Below is a small trained network, with its code and all its weights. Each question gives an input and a class and asks what happens when units are switched off, that is, made to give their printed mean instead of their output.

import numpy as np


def w(rows, s, z=0):
    codes = np.array(rows[::2]) - 128.0
    scale = np.full(codes.shape[1], s)
    scale[-1] = z or s
    return codes * scale


def f(y):
    return y / 2 * (1 + np.tanh(0.7978845608 * (y + 0.044715 * y**3)))


def log_softmax(a):
    a = a - a.max(-1, keepdims=True)
    return a - np.log(np.exp(a).sum(-1, keepdims=True))


def net(x, mask):
    res = np.array(x, float).reshape(1, 5) / 4 @ E
    y = f(res @ A[0][:, :-1].T + A[0][:, -1])
    res = res + np.where(mask, y, B[0][:, -1]) @ B[0][:, :-1]
    return log_softmax(res[-1] @ U[:, :-1].T + U[:, -1])


A, B = {}, {}
E = w([
[205,3,185,81,135,111,161],'x0',
[85,100,89,74,237,136,84],'x1',
[70,164,109,185,93,85,111],'x2',
[134,123,185,82,110,35,218],'x3',
[43,107,90,171,179,18,109],'x4',
],0.0063)
A[0] = w([
[58,198,82,215,91,69,131,235],'neuron 1',
[123,27,136,91,215,93,121,234],'neuron 2',
[104,74,146,102,247,52,125,230],'neuron 3',
[136,100,104,125,173,213,63,187],'neuron 4',
[190,135,145,107,81,210,152,244],'neuron 5',
[110,39,176,71,179,80,159,228],'neuron 6',
[178,153,180,140,2,123,177,251],'neuron 7',
[67,181,102,191,56,71,127,218],'neuron 8',
[200,143,191,76,71,152,190,164],'neuron 9',
[100,148,44,150,183,180,21,254],'neuron 10',
[132,65,139,98,187,48,138,188],'neuron 11',
[164,98,113,123,159,233,67,201],'neuron 12',
[173,129,148,143,73,194,116,244],'neuron 13',
[102,159,59,134,169,180,41,222],'neuron 14',
[208,123,217,40,97,161,203,224],'neuron 15',
[149,155,153,180,4,97,165,187],'neuron 16',
[59,176,59,154,190,128,100,185],'neuron 17',
[153,123,78,155,116,187,54,194],'neuron 18',
[148,87,152,66,181,93,176,243],'neuron 19',
[78,208,62,223,105,107,115,225],'neuron 20',
[40,177,82,140,189,105,118,181],'neuron 21',
],0.0069,0.0031)
B[0] = w([
[9,82,126,141,190,105,12,221],'neuron 1',
[217,124,64,137,147,59,187,214],'neuron 2',
[199,91,35,102,209,55,139,213],'neuron 3',
[171,222,31,196,61,132,217,178],'neuron 4',
[141,138,178,114,24,199,159,211],'neuron 5',
[220,59,128,131,162,58,206,215],'neuron 6',
[87,23,250,153,42,154,101,230],'neuron 7',
[45,85,144,165,168,89,19,203],'neuron 8',
[136,77,216,52,88,194,93,215],'neuron 9',
[97,217,3,130,141,181,150,224],'neuron 10',
[194,35,84,147,195,30,160,189],'neuron 11',
[172,202,84,178,42,151,254,187],'neuron 12',
[115,137,161,142,32,158,150,192],'neuron 13',
[95,193,43,125,123,172,139,202],'neuron 14',
[205,96,202,41,94,164,119,254],'neuron 15',
[66,30,214,210,79,96,68,199],'neuron 16',
[91,176,57,73,185,191,82,200],'neuron 17',
[93,170,86,174,81,164,163,172],'neuron 18',
[222,82,146,105,156,96,179,207],'neuron 19',
[27,123,99,143,160,140,84,220],'neuron 20',
[105,150,78,47,210,161,60,197],'neuron 21',
],0.0061,0.0074)
U = w([
[73,177,82,50,217,145,75,134],'0',
[60,67,181,250,105,79,93,4],'1',
[141,227,60,199,70,162,225,152],'2',
[166,113,229,34,69,185,157,162],'3',
[217,87,98,103,192,1,191,181],'4',
],0.0073,0.0011)

Each question gives the input, the list of numbers given to net, and the class t.
The units are the neurons (one row each of A and B). Each row of codes is followed by its name. A weight is (code - 128) times the scale printed after its matrix; where a second scale follows, it is the last column's (A, B and U).
mask holds one flag per neuron, in row order. A switched-off neuron (its flag False) gives its mean, the last column of its row in B, instead of its output. The means were averaged over made-up inputs and are rounded, as every weight is.
A unit's drop is (log p(t) with every unit on - log p(t) with that unit switched off) / (log p(t) with every unit on - log p(t) with every unit switched off).
The circuit of an input: a set's keep is (log p(t) with only the set's units on - log p(t) with every unit switched off) / (log p(t) with every unit on - log p(t) with every unit switched off). Starting from the 12 units with the biggest drops (on a tie, the unit counted first), units are removed one at a time, each time the one whose removal leaves the highest keep (on an exact tie, the one counted first), for as long as the keep stays at least 0.8.
units of the circuit, in order: the units of the circuit, biggest drop first
k most important neurons: the k neurons with the biggest drops, biggest first
drop when u is switched off: that unit's drop, to one decimal
input [-1,-8,-8,4,7], class 1: units of the circuit, in order : (neuron 16; neuron 7)
input [-7,8,-4,5,-6], class 2: 2 most important neurons : (neuron 1; neuron 8)
input [8,3,8,-7,5], class 4: units of the circuit, in order : (neuron 2; neuron 3)
input [2,7,3,-7,1], class 2: units of the circuit, in order : (neuron 4; neuron 12)
input [-7,-8,6,-7,5], class 0: units of the circuit, in order : (neuron 17; neuron 21)
input [-2,-8,-2,8,1], class 1: units of the circuit, in order : (neuron 16)
input [-4,-4,2,8,-3], class 1: 2 most important neurons : (neuron 16; neuron 8)
input [-6,-3,0,5,8], class 0: 3 most important neurons : (neuron 21; neuron 17; neuron 7)
input [-7,1,-4,8,1], class 0: drop when neuron 1 is switched off : 0.1
input [-6,-3,-8,5,7], class 0: drop when neuron 21 is switched off : 0.2
input [0,1,4,2,-2], class 1: drop when neuron 15 is switched off : 0.3
